Below are the code and all the weights of a small trained network. Each question names an input and a target symbol and asks about switching units off, where a switched-off unit gives its printed mean instead of its output.

import numpy as np


def w(rows, s, z=0):
    codes = np.array(rows[::2]) - 128.0
    scale = np.full(codes.shape[1], s)
    scale[-1] = z or s
    return codes * scale


def f(y):
    return np.maximum(y, 0)


def softmax(a):
    e = np.exp(a - a.max(-1, keepdims=True))
    return e / e.sum(-1, keepdims=True)


def log_softmax(a):
    a = a - a.max(-1, keepdims=True)
    return a - np.log(np.exp(a).sum(-1, keepdims=True))


def net(x, mask):
    ids = ['αβγδεζηθλμξπστψω'.index(c) for c in x.split()]
    T = len(ids)
    res = E[ids] + P[:T]
    r = res
    for j in range(3):
        rows = slice(4 * j, 4 * j + 4)
        q, k, v = (r @ M[0][rows].T for M in (Q, K, V))
        z = softmax(np.where(np.tri(T) > 0, q @ k.T / 4**0.5, -1e9)) @ v
        o = O[0][rows]
        res = res + np.where(mask[j], z, o[:, -1]) @ o[:, :-1]
    y = f(res @ A[0][:, :-1].T + A[0][:, -1])
    res = res + np.where(mask[3:19], y, B[0][:, -1]) @ B[0][:, :-1]
    return log_softmax(res[-1] @ U[:, :-1].T + U[:, -1])


Q, K, V, O, A, B = {}, {}, {}, {}, {}, {}
E = w([
[128,153,197],'α',
[126,135,153],'β',
[158,103,201],'γ',
[103,167,136],'δ',
[127,135,165],'ε',
[117,134,109],'ζ',
[122,139,156],'η',
[255,160,145],'θ',
[115,82,138],'λ',
[103,171,133],'μ',
[124,141,157],'ξ',
[137,128,163],'π',
[25,59,74],'σ',
[88,91,157],'τ',
[160,90,216],'ψ',
[172,139,43],'ω',
],0.019)
P = w([
[49,250,122],'0',
[113,109,137],'1',
[128,104,142],'2',
[127,110,143],'3',
[132,112,148],'4',
[120,125,144],'5',
[123,128,145],'6',
[117,139,148],'7',
[121,139,149],'8',
],0.011)
Q[0] = w([
[91,165,151],'h1',
[87,152,179],'h1',
[143,111,166],'h1',
[152,167,106],'h1',
[75,204,174],'h2',
[88,79,173],'h2',
[117,170,48],'h2',
[132,105,125],'h2',
[118,6,56],'h3',
[200,115,81],'h3',
[100,115,138],'h3',
[110,166,234],'h3',
],0.014)
K[0] = w([
[103,220,144],'h1',
[141,171,126],'h1',
[142,161,195],'h1',
[126,108,88],'h1',
[115,215,179],'h2',
[107,69,199],'h2',
[134,144,71],'h2',
[112,135,108],'h2',
[141,7,128],'h3',
[197,90,111],'h3',
[81,127,128],'h3',
[83,198,125],'h3',
],0.015)
V[0] = w([
[184,77,99],'h1',
[99,204,104],'h1',
[124,134,143],'h1',
[147,121,127],'h1',
[67,145,118],'h2',
[155,8,119],'h2',
[135,113,170],'h2',
[227,65,70],'h2',
[127,36,186],'h3',
[130,176,97],'h3',
[125,24,39],'h3',
[159,101,1],'h3',
],0.0088)
O[0] = w([
[56,144,109,72],'h1',
[125,131,135,194],'h1',
[105,93,106,130],'h1',
[100,128,118,112],'h1',
[109,93,82,147],'h2',
[106,183,128,74],'h2',
[30,88,101,113],'h2',
[134,209,126,95],'h2',
[58,87,110,3],'h3',
[215,215,223,193],'h3',
[47,226,148,95],'h3',
[89,255,103,166],'h3',
],0.0056,0.0045)
A[0] = w([
[42,55,218,163],'n1',
[250,88,184,91],'n2',
[254,137,138,49],'n3',
[190,207,225,171],'n4',
[199,130,165,60],'n5',
[186,143,187,105],'n6',
[64,180,47,123],'n7',
[194,115,178,130],'n8',
[167,114,134,74],'n9',
[161,228,157,2],'n10',
[189,202,121,53],'n11',
[80,114,216,149],'n12',
[81,178,134,154],'n13',
[86,112,234,92],'n14',
[24,146,94,133],'n15',
[146,119,90,130],'n16',
],0.0091,0.0072)
B[0] = w([
[247,147,169,217],'n1',
[62,134,66,241],'n2',
[89,59,97,193],'n3',
[43,196,124,255],'n4',
[87,81,91,171],'n5',
[79,136,105,187],'n6',
[171,60,65,214],'n7',
[10,138,109,206],'n8',
[53,97,133,146],'n9',
[157,53,117,185],'n10',
[141,42,90,192],'n11',
[255,229,95,182],'n12',
[171,24,204,185],'n13',
[226,98,102,168],'n14',
[135,12,163,179],'n15',
[136,203,108,145],'n16',
],0.0055,0.0098)
U = w([
[121,119,148,96],'α',
[114,128,144,91],'β',
[57,200,186,254],'γ',
[209,152,51,172],'δ',
[113,133,151,134],'ε',
[113,42,123,76],'ζ',
[115,117,137,81],'η',
[193,121,183,105],'θ',
[255,105,196,73],'λ',
[112,119,140,83],'μ',
[33,134,87,45],'ξ',
[129,121,140,69],'π',
[126,113,147,95],'σ',
[191,105,179,116],'τ',
[187,167,211,186],'ψ',
[52,120,121,105],'ω',
],0.01,0.006)

Each question gives the input, a string of symbols that net reads in full, and the target symbol t.
The units are the heads (4 rows each of Q, K, V and O) and the neurons (one row each of A and B). Each row of codes is followed by its name. A weight is (code - 128) times the scale printed after its matrix; where a second scale follows, it is the last column's (O, A, B and U).
mask holds one flag per unit, heads first, then neurons. A switched-off unit (its flag False) gives its mean, the last column of its rows in O or B, instead of its output. The means were averaged over made-up inputs and are rounded, as every weight is.
A unit's drop is (log p(t) with every unit on - log p(t) with that unit switched off) / (log p(t) with every unit on - log p(t) with every unit switched off).
The circuit of an input: a set's keep is (log p(t) with only the set's units on - log p(t) with every unit switched off) / (log p(t) with every unit on - log p(t) with every unit switched off). Starting from the 12 units with the biggest drops (on a tie, the unit counted first), units are removed one at a time, each time the one whose removal leaves the highest keep (on an exact tie, the one counted first), for as long as the keep stays at least 0.8.
circuit, biggest first: the units of the circuit, biggest drop first
top k neurons: the k neurons with the biggest drops, biggest first
heads that matter: for each layer, one digit per head in row order, 1 if its drop is at least 0.15 and else 0, layers parted by /
drop of u: that unit's drop, to one decimal
input α ψ ω ω ω η, target ζ: circuit, biggest first => h3; n2
input α ψ ζ ω γ ε δ, target ζ: circuit, biggest first => h3; h2
input ω α ω α ω ε, target γ: circuit, biggest first => h3; n4; n7
input α δ ω ε, target ζ: circuit, biggest first => h3; h2; n2
input ω σ ω ω σ ω ω η, target γ: circuit, biggest first => n4; h3
input α ω β, target ζ: circuit, biggest first => h3; h2; n2
input α ψ ω ω ξ, target ζ: circuit, biggest first => h3; n2
input ω ω α γ γ β, target γ: circuit, biggest first => h3; n4; n7; n1
input ω α ω γ γ, target γ: circuit, biggest first => h3; n4; n8
input ω δ α, target γ: circuit, biggest first => h3; n4
input ω α η ω ξ π ζ ω π, target γ: heads that matter => 001
input ω γ δ λ α ω α, target γ: circuit, biggest first => n4; h3
input ψ α τ α, target λ: top 4 neurons => n1; n4; n12; n14
input σ ω γ α, target ψ: top 2 neurons => n12; n2
input σ ω ψ ε, target ψ: top neuron => n2
input ψ λ θ ω σ ω ω σ α, target λ: top 2 neurons => n1; n4
input σ α α α, target ψ: top neuron => n12
input α π ψ α, target ζ: top 2 neurons => n2; n3
input ω ω τ ω ω δ ω γ μ, target γ: top 3 neurons => n4; n7; n1
input ω ζ ω γ ω β, target γ: drop of n5 => 0.0
input α ω σ ω ω γ μ, target ζ: drop of n2 => 0.1
